Below is a small trained network, with its code and all its weights. Each question gives an input and a class and asks what happens when units are switched off, that is, made to give their printed mean instead of their output.

import numpy as np


def w(rows, s, z=0):
    codes = np.array(rows[::2]) - 128.0
    scale = np.full(codes.shape[1], s)
    scale[-1] = z or s
    return codes * scale


def f(y):
    return np.maximum(y, 0)


def log_softmax(a):
    a = a - a.max(-1, keepdims=True)
    return a - np.log(np.exp(a).sum(-1, keepdims=True))


def net(x, mask):
    res = np.array(x, float).reshape(1, 2) / 4 @ E
    y = f(res @ A[0][:, :-1].T + A[0][:, -1])
    res = res + np.where(mask, y, B[0][:, -1]) @ B[0][:, :-1]
    return log_softmax(res[-1] @ U[:, :-1].T + U[:, -1])


A, B = {}, {}
E = w([
[69,98,5],'x0',
[48,60,209],'x1',
],0.011)
A[0] = w([
[102,6,175,37],'neuron 0',
[174,221,98,41],'neuron 1',
[76,86,20,116],'neuron 2',
[86,72,59,14],'neuron 3',
[165,161,206,2],'neuron 4',
[50,73,223,54],'neuron 5',
[157,149,107,71],'neuron 6',
[125,98,87,116],'neuron 7',
[171,118,164,248],'neuron 8',
[237,160,89,47],'neuron 9',
],0.013,0.0069)
B[0] = w([
[39,166,94,193],'neuron 0',
[66,231,102,188],'neuron 1',
[186,150,227,248],'neuron 2',
[125,179,253,183],'neuron 3',
[139,163,255,173],'neuron 4',
[70,198,92,223],'neuron 5',
[73,197,95,149],'neuron 6',
[130,120,211,168],'neuron 7',
[207,71,166,213],'neuron 8',
[57,210,123,200],'neuron 9',
],0.0097,0.011)
U = w([
[48,177,112,91],'0',
[161,123,225,52],'1',
[149,80,125,254],'2',
[128,58,46,56],'3',
[124,19,26,48],'4',
[121,31,64,57],'5',
[127,61,6,60],'6',
],0.019,0.023)

Each question gives the input, the list of numbers given to net, and the class t.
The units are the neurons (one row each of A and B). Each row of codes is followed by its name. A weight is (code - 128) times the scale printed after its matrix; where a second scale follows, it is the last column's (A, B and U).
mask holds one flag per neuron, in row order. A switched-off neuron (its flag False) gives its mean, the last column of its row in B, instead of its output. The means were averaged over made-up inputs and are rounded, as every weight is.
A unit's drop is (log p(t) with every unit on - log p(t) with that unit switched off) / (log p(t) with every unit on - log p(t) with every unit switched off).
The circuit of an input: a set's keep is (log p(t) with only the set's units on - log p(t) with every unit switched off) / (log p(t) with every unit on - log p(t) with every unit switched off). Starting from all 10 units, units are removed one at a time, each time the one whose removal leaves the highest keep (on an exact tie, the one counted first), for as long as the keep stays at least 0.8.
circuit, biggest first: the units of the circuit, biggest drop first
k most important neurons: the k neurons with the biggest drops, biggest first
drop when u is switched off: that unit's drop, to one decimal
input [0,4], class 0: circuit, biggest first -> [neuron 2]
input [1,-3], class 2: circuit, biggest first -> [neuron 5; neuron 3]
input [0,-3], class 2: 3 most important neurons -> [neuron 5; neuron 0; neuron 3]
input [-2,-3], class 2: circuit, biggest first -> [neuron 5; neuron 2; neuron 3]
input [-4,4], class 0: 2 most important neurons -> [neuron 5; neuron 2]
input [5,-4], class 1: 2 most important neurons -> [neuron 2; neuron 5]
input [-7,7], class 0: 2 most important neurons -> [neuron 5; neuron 0]
input [-1,4], class 0: 3 most important neurons -> [neuron 5; neuron 0; neuron 2]
input [5,-3], class 1: drop when neuron 2 is switched off -> 0.3
input [1,1], class 2: drop when neuron 7 is switched off -> 0.0
input [-4,5], class 0: drop when neuron 5 is switched off -> 0.8
